[128 = 0]

[124 115 212 145 126 121 185 110 123 111 148  90 102 100 110 140 108 121
 140  88 108  38 128 138 161 136 130 132 135 134 124 126 109 135 105 114
 165 148 135  59 130 137 124 118 126 139 127 221 121  49 122  34 134 173
  72] : (19):(75)
[129 120 186 134 128 128 139 113 119 118 144 125 112 108 126 134 104 119
 146 105 116  82 131 148 166 132 129 126 128 133 105 135 114 122 102 126
 170 153 122 100 133 128 137 133 130 135 127 219 118 106 117 164 124 169
  61] : (22):(94)
[113 128 172 137 129  97 145 123 128 134 129 110 126 122 121 129  86 127
 139 118 114  98 141 127 128 132 134 137 134 124 113 119 123 123 117 135
 154 133 160  92 125 135 119 129 135 127 121 178 118 100 120  66 138 146
 132] : (19):(73)
[125 109 216 142 138 150 157 108 116 115 134  82 123 117 111 128 118 127
 179 144 118  59 153 118 158 130 121 140 143 139 139 122 104 128 107 133
 153 148 121  79 143 128 116 127 158 138 112 212 118  85 124  37 138 109
  56] : (18):(102)
[140 114 181 117 119 143 125  97 116 132 127 108 122 128 129 153 142 120
 122 101 113 114 145 135 140 137 142 128 138 131 110 112 124 117 138 114
 132 133 100 120 128 126 140 130 163 127 129 158 110 126 101  98 132 162
  98] : (20):(85)
[142 114 194 137 123 120 138 107 131  97 128 103 130 118 104 136 103 116
 137 104 123  73 125 138 149 138 118 122 128 154 118 141 113 129  97 126
 147 143 117  95 134 121 114 140 137 130 137 215 110  89 119 123 118 152
  52] : (22):(88)
[112 110 166 144 114 133 161 127 122 130 127  91 113 118 141 136  99 142
 137 108 117 106 144  94 137 127 128 140 130 128 130 123 154 133 111 120
 142 132 129  91 138 131 123 109 155 132 125 134 109  72 121  12 135 165
 139] : (18):(101)
[139 114 178 136 128 132 104 100 118 145 146 106 123 121 132 140 144 129
 139  77  97  98 142 136 154 129 132 136 138 139 106 110 115 117 126 130
 134 135 106 103 129 104 170 132 144 134 119 181 125 109 122  71 140 214
 102] : (20):(92)
[145 117 201 125 132 139 127  90 125 137 169  93 124 104 118 135 137 122
 137  88  95  74 134 105 152 130 161 143 153 163 109 131 106 117 125 143
 129 127 108 107 134 126  98 121 134 139 114 147 124  82 113  29 130 186
 138] : (20):(85)
[130 131 202 136 124 125 140 101 125 116 152 107 116 103 109 138  94 114
 139 114  95  61 137 142 168 137 113 132 136 141 112 138 102 124 101 128
 147 137 132  95 122 138 123 136 113 126 128 213 125  96 133 131 123 169
  74] : (22):(94)
[137 125 167 123 127 128 129 107 129 127 136 115 125 114 124  97 120 106
 158  95 118  88 121 159 167 120 134 136 139 145  96 134 116 132 109 120
 113 128 124 136 127 125 112 147 128 123 134 163 115  93 122 151 134 138
  56] : (22):(99)
[142 103 182 136 137 121 138 138 124 119 116 110 127 118 100 148 137 125
 136 111 117  78 145 121 130 140 177 139 138 140 116 109 152 129 103 123
 150 140 136  85 131 137 116 125 166 130 129 200 106  86 121  20 130 139
  43] : (19):(105)
[146 118 152 123 122 134 125  98 120 136 140  91 128 103 138 130 142 129
 129  95 109 119 137 121 141 138 139 135 137 130 100 119 128 114 135 132
 141 123 112 126 127 138 120 132 163 134 126 131  89  97 108  98 126 179
  99] : (20):(85)
[119 126 140 135 115 133 129 114 118 150 176  94 131 120 130 133 115 118
 138  92 136 101 122 115 142 149 167 142 131 155 116 137 113  98 121 128
 111 133 137 116 127 141 104 118 131 125 123 122 127  93 125  23 135 177
 165] : (20):(87)
[177 116 179 131 125 120 126 103 125 125 138  96 120 116 108 135 112 119
 135  98 115  53 131 143 165 122 139 132 135 141 114 122 113 123 127 131
 144 119 148 114 138 139 118 121 136 128 132 196 111  88 121  95 133 146
  52] : (22):(99)
[140  95 215 141  81 123 146 100 129 117 123  88 147 101 124 128 125 125
 152 129 104  45 163 103 147 123 136 147 139 152 167 139 131 135  86 135
 155 147 118  72 142 135 102 119 145 137 134 191 128  72 112  44 132 166
  76] : (18):(102)
[132 123 201 138 130 121 147  96 119 138 147  98 119 115 120 131  97 115
 147  96 119  67 129 136 172 139 137 135 149 154  83 151 108 116 115 129
 118 156 114 105 140 141 124 120 114 119 129 180 129 102 125  88 133 172
  74] : (22):(99)
[107 115 181 145 147 120 140 112 173 134 133 126 126 124 102 144 126 114
 138 120 122  77 139 126 156 130 131 139 143 129 120  96 110 113 113 134
 141 142 138  93 138 115 119 118 118 125 144 188 115 104  99  52 127 149
 104] : (19):(73)
[151 122 176 119 127 119 140 105 115  96 127  94 127 114 125 131 133 120
 138 114  97  82 129 140 159 114 138 124 136 139 127 143 108 135 123 125
 131 143 120  98 141 126 126 135 134 152 129 230 125  98 122 147 142 138
  21] : (22):(88)
[135 121 216 149 121 132 138 105 112 128 142  87 115 117 106 135 100 128
 140 119 119  66 138 148 180 148 135 144 134 140  88 156 111 114 127 133
 141 148 117  76 128 125 119 131 132 132 116 252 114 104 119  82 123 170
  53] : (22):(94)
[135 124 174 143 125 124 130  75 108 126 138 105 128 117 106 127 111 129
 130 111 113  86 122 144 158 129 138 141 136 144 108 138 109 133 117 129
 120 140 137 105 127 134 122 133 135 131 117 201 126  78 123 114 131 144
  71] : (22):(88)
